Here is a tiny trained network, its code and every weight. The questions are about switching its units off for an input and a class, where a switched-off unit gives its printed mean instead of its output.

import numpy as np


def w(rows, s, z=0):
    codes = np.array(rows[::2]) - 128.0
    scale = np.full(codes.shape[1], s)
    scale[-1] = z or s
    return codes * scale


def f(y):
    return y / 2 * (1 + np.tanh(0.7978845608 * (y + 0.044715 * y**3)))


def log_softmax(a):
    a = a - a.max(-1, keepdims=True)
    return a - np.log(np.exp(a).sum(-1, keepdims=True))


def net(x, mask):
    res = np.array(x, float).reshape(1, 8) / 4 @ E
    y = f(res @ A[0][:, :-1].T + A[0][:, -1])
    res = res + np.where(mask, y, B[0][:, -1]) @ B[0][:, :-1]
    return log_softmax(res[-1] @ U[:, :-1].T + U[:, -1])


A, B = {}, {}
E = w([
[128,129,129,128,126,127,127,128,128],'x0',
[128,128,128,129,128,129,130,129,127],'x1',
[58,217,65,82,120,79,131,64,166],'x2',
[53,130,224,145,122,164,126,121,215],'x3',
[111,189,67,255,118,180,126,179,146],'x4',
[127,128,129,127,129,129,126,129,129],'x5',
[148,225,198,92,123,118,141,202,73],'x6',
[25,106,131,134,125,160,133,120,36],'x7',
],0.0063)
A[0] = w([
[118,85,97,140,135,133,126,106,153,69],'neuron 1',
[141,188,163,114,132,128,137,149,102,69],'neuron 2',
[97,141,190,136,132,156,119,128,170,75],'neuron 3',
[244,164,133,126,135,109,133,137,241,2],'neuron 4',
[214,139,29,116,133,121,121,130,43,28],'neuron 5',
[156,75,192,2,136,107,140,75,126,16],'neuron 6',
[134,161,103,204,134,137,126,142,147,71],'neuron 7',
[28,109,142,147,133,147,142,128,34,5],'neuron 8',
[121,190,104,219,111,159,147,168,127,63],'neuron 9',
[157,238,200,108,130,129,129,190,83,50],'neuron 10',
[117,134,145,127,138,147,125,124,149,78],'neuron 11',
[96,131,185,137,132,144,120,126,172,81],'neuron 12',
[192,75,181,168,144,146,140,150,123,72],'neuron 13',
[93,132,196,152,123,136,124,122,207,66],'neuron 14',
[103,203,95,82,130,96,144,86,167,53],'neuron 15',
[86,207,79,105,128,132,123,91,154,62],'neuron 16',
[156,81,148,150,119,157,117,154,103,84],'neuron 17',
[136,59,80,166,137,134,128,84,176,56],'neuron 18',
[121,89,102,141,126,133,130,102,148,69],'neuron 19',
[112,66,94,140,123,130,130,108,154,76],'neuron 20',
[134,168,104,199,141,141,130,130,141,69],'neuron 21',
[158,91,172,172,138,151,141,159,113,78],'neuron 22',
],0.015,0.0042)
B[0] = w([
[129,133,139,151,125,144,128,119,164,148],'neuron 1',
[130,124,120,162,125,150,128,107,174,176],'neuron 2',
[125,119,123,128,126,116,199,140,120,165],'neuron 3',
[114,137,132,81,127,214,116,78,38,218],'neuron 4',
[127,122,138,120,129,102,253,147,111,214],'neuron 5',
[126,130,120,41,129,93,77,154,182,226],'neuron 6',
[135,115,130,67,125,99,99,137,157,181],'neuron 7',
[138,140,134,81,126,206,112,85,49,184],'neuron 8',
[123,125,128,50,132,97,82,140,166,212],'neuron 9',
[124,129,126,197,130,169,138,96,219,246],'neuron 10',
[134,117,126,126,131,119,144,124,128,129],'neuron 11',
[145,135,111,122,131,108,190,129,114,161],'neuron 12',
[129,131,127,184,124,99,79,152,86,192],'neuron 13',
[134,123,130,117,129,101,216,150,105,183],'neuron 14',
[132,118,133,194,124,102,78,160,85,206],'neuron 15',
[135,115,130,189,129,91,88,148,80,202],'neuron 16',
[112,132,119,163,125,89,97,140,93,169],'neuron 17',
[116,132,129,183,128,162,138,101,199,180],'neuron 18',
[123,141,134,148,128,141,129,123,159,144],'neuron 19',
[146,144,130,156,131,159,126,119,172,157],'neuron 20',
[130,130,128,67,131,104,103,147,153,176],'neuron 21',
[129,117,124,174,128,89,89,142,98,178],'neuron 22',
],0.032,0.011)
U = w([
[129,123,124,45,146,84,83,156,182,108],'0',
[131,116,123,214,135,81,77,164,67,144],'1',
[127,147,130,193,141,181,143,81,217,232],'2',
[145,119,128,116,143,95,254,153,101,1],'3',
[121,153,142,86,139,215,110,66,46,166],'4',
],0.0068,0.0009)

Each question gives the input, the list of numbers given to net, and the class t.
The units are the neurons (one row each of A and B). Each row of codes is followed by its name. A weight is (code - 128) times the scale printed after its matrix; where a second scale follows, it is the last column's (A, B and U).
mask holds one flag per neuron, in row order. A switched-off neuron (its flag False) gives its mean, the last column of its row in B, instead of its output. The means were averaged over made-up inputs and are rounded, as every weight is.
A unit's drop is (log p(t) with every unit on - log p(t) with that unit switched off) / (log p(t) with every unit on - log p(t) with every unit switched off).
The circuit of an input: a set's keep is (log p(t) with only the set's units on - log p(t) with every unit switched off) / (log p(t) with every unit on - log p(t) with every unit switched off). Starting from the 12 units with the biggest drops (on a tie, the unit counted first), units are removed one at a time, each time the one whose removal leaves the highest keep (on an exact tie, the one counted first), for as long as the keep stays at least 0.8.
units of the circuit, in order: the units of the circuit, biggest drop first
most important unit: the unit with the biggest drop
top k neurons: the k neurons with the biggest drops, biggest first
drop of u: that unit's drop, to one decimal
input [8,6,8,-1,0,-2,7,-6], class 1: most important unit -> neuron 15
input [-3,6,3,-6,0,-6,3,-5], class 3: top 2 neurons -> neuron 5; neuron 8
input [5,-4,0,7,6,3,-6,8], class 4: top 2 neurons -> neuron 8; neuron 5
input [-2,-5,0,7,6,0,7,6], class 2: top 4 neurons -> neuron 10; neuron 5; neuron 6; neuron 2
input [-2,8,8,7,-3,5,7,-8], class 1: top 3 neurons -> neuron 15; neuron 16; neuron 5
input [-1,-2,0,6,0,0,7,-1], class 2: top 2 neurons -> neuron 10; neuron 5
input [0,6,2,-6,8,3,-8,4], class 0: top 4 neurons -> neuron 9; neuron 10; neuron 7; neuron 21
input [-7,1,-6,-8,-6,-5,-2,-7], class 3: top 2 neurons -> neuron 5; neuron 8
input [-6,3,-3,3,-4,8,-4,-5], class 4: top 4 neurons -> neuron 4; neuron 10; neuron 9; neuron 7
input [-4,0,8,-3,4,-8,-8,-6], class 1: top 2 neurons -> neuron 16; neuron 15
input [-8,-7,-6,4,5,4,5,-7], class 4: top 2 neurons -> neuron 4; neuron 15
input [3,4,-6,-7,2,-3,-8,-1], class 2: drop of neuron 18 -> 2.4
input [2,-5,-2,-1,8,2,2,-6], class 0: drop of neuron 9 -> 0.4
input [5,5,6,8,8,-7,-1,8], class 0: units of the circuit, in order -> neuron 9
input [-4,-7,-4,4,-1,3,6,3], class 2: drop of neuron 10 -> 0.9
